Here is a tiny trained network, its code and every weight. The questions are about switching its units off for an input and a class, where a switched-off unit gives its printed mean instead of its output.

import numpy as np


def w(rows, s, z=0):
    codes = np.array(rows[::2]) - 128.0
    scale = np.full(codes.shape[1], s)
    scale[-1] = z or s
    return codes * scale


def f(y):
    return y / 2 * (1 + np.tanh(0.7978845608 * (y + 0.044715 * y**3)))


def log_softmax(a):
    a = a - a.max(-1, keepdims=True)
    return a - np.log(np.exp(a).sum(-1, keepdims=True))


def net(x, mask):
    res = np.array(x, float).reshape(1, 5) / 4 @ E
    y = f(res @ A[0][:, :-1].T + A[0][:, -1])
    res = res + np.where(mask, y, B[0][:, -1]) @ B[0][:, :-1]
    return log_softmax(res[-1] @ U[:, :-1].T + U[:, -1])


A, B = {}, {}
E = w([
[130,108,126,147,122,141,140,131],'x0',
[32,214,138,185,227,151,165,158],'x1',
[90,84,100,177,187,3,73,93],'x2',
[92,111,24,84,131,152,190,8],'x3',
[100,128,132,124,106,139,97,120],'x4',
],0.012)
A[0] = w([
[114,166,161,189,160,134,112,198,164],'N0',
[172,141,116,89,103,213,158,120,188],'N1',
[69,207,124,144,164,188,168,105,140],'N2',
[85,148,2,52,131,144,185,6,235],'N3',
[177,151,157,88,104,133,85,190,229],'N4',
[96,108,181,193,190,100,91,158,221],'N5',
[104,227,143,120,140,175,197,179,175],'N6',
[98,26,130,119,175,63,109,66,158],'N7',
[83,197,243,153,89,176,107,230,216],'N8',
[203,123,121,82,108,165,129,153,254],'N9',
[148,78,111,171,102,34,85,119,185],'N10',
[201,115,160,161,116,59,62,118,250],'N11',
[68,141,79,191,192,102,123,119,125],'N12',
[148,195,118,193,158,157,120,145,154],'N13',
[72,105,88,173,82,113,109,104,107],'N14',
[112,112,41,47,105,164,183,62,200],'N15',
[34,136,120,230,174,61,123,149,166],'N16',
],0.0095,0.0053)
B[0] = w([
[45,140,114,81,49,117,182,213,184],'N0',
[98,114,143,141,134,220,142,53,188],'N1',
[72,188,83,217,206,198,181,86,190],'N2',
[157,93,72,187,136,109,142,5,254],'N3',
[166,98,183,104,132,224,126,200,181],'N4',
[115,179,112,158,54,112,118,240,194],'N5',
[81,167,81,59,139,161,216,63,196],'N6',
[168,78,59,74,160,16,111,155,196],'N7',
[137,133,122,90,98,165,221,188,220],'N8',
[169,34,174,47,88,254,86,47,183],'N9',
[109,27,136,149,152,57,113,178,191],'N10',
[136,47,226,137,128,82,93,160,192],'N11',
[134,183,54,177,168,100,93,137,184],'N12',
[92,167,78,97,70,143,196,143,163],'N13',
[141,118,105,118,184,120,135,138,151],'N14',
[99,121,122,128,126,93,81,22,219],'N15',
[138,227,83,160,130,71,107,210,207],'N16',
],0.0078,0.021)
U = w([
[193,77,255,69,120,196,132,136,220],'0',
[198,117,126,95,56,157,74,19,223],'1',
[120,170,111,58,103,164,192,152,70],'2',
[61,158,144,172,162,139,196,53,109],'3',
[186,67,229,159,109,54,57,181,223],'4',
[157,61,105,84,147,28,116,78,171],'5',
[87,202,157,153,103,36,128,175,38],'6',
[197,188,13,183,165,107,84,115,5],'7',
],0.0085,0.0015)

Each question gives the input, the list of numbers given to net, and the class t.
The units are the neurons (one row each of A and B). Each row of codes is followed by its name. A weight is (code - 128) times the scale printed after its matrix; where a second scale follows, it is the last column's (A, B and U).
mask holds one flag per neuron, in row order. A switched-off neuron (its flag False) gives its mean, the last column of its row in B, instead of its output. The means were averaged over made-up inputs and are rounded, as every weight is.
A unit's drop is (log p(t) with every unit on - log p(t) with that unit switched off) / (log p(t) with every unit on - log p(t) with every unit switched off).
The circuit of an input: a set's keep is (log p(t) with only the set's units on - log p(t) with every unit switched off) / (log p(t) with every unit on - log p(t) with every unit switched off). Starting from the 12 units with the biggest drops (on a tie, the unit counted first), units are removed one at a time, each time the one whose removal leaves the highest keep (on an exact tie, the one counted first), for as long as the keep stays at least 0.8.
circuit, biggest first: the units of the circuit, biggest drop first
k most important neurons: the k neurons with the biggest drops, biggest first
drop of u: that unit's drop, to one decimal
input [4,7,1,1,-1], class 7: circuit, biggest first	N16
input [-4,0,3,-5,3], class 4: 3 most important neurons	N11; N6; N2
input [-6,-8,0,-5,-2], class 0: 2 most important neurons	N9; N4
input [6,5,8,0,4], class 6: 2 most important neurons	N3; N5
input [1,2,7,0,3], class 6: circuit, biggest first	N3; N5
input [-1,1,4,8,8], class 7: 2 most important neurons	N12; N11
input [-6,1,7,3,-3], class 7: 3 most important neurons	N16; N12; N9
input [-7,2,8,7,-8], class 7: 2 most important neurons	N12; N16
input [-6,-7,0,-3,6], class 0: 3 most important neurons	N9; N4; N16
input [-1,7,1,0,-7], class 6: 3 most important neurons	N16; N3; N9
input [-4,2,8,1,5], class 7: 4 most important neurons	N12; N16; N7; N0
input [-8,3,-7,7,7], class 3: drop of N2	0.3
input [-8,-7,8,-5,5], class 4: drop of N13	0.0
input [-1,-1,-3,1,5], class 1: drop of N11	0.1
input [-5,0,-4,1,-4], class 1: most important neuron	N9
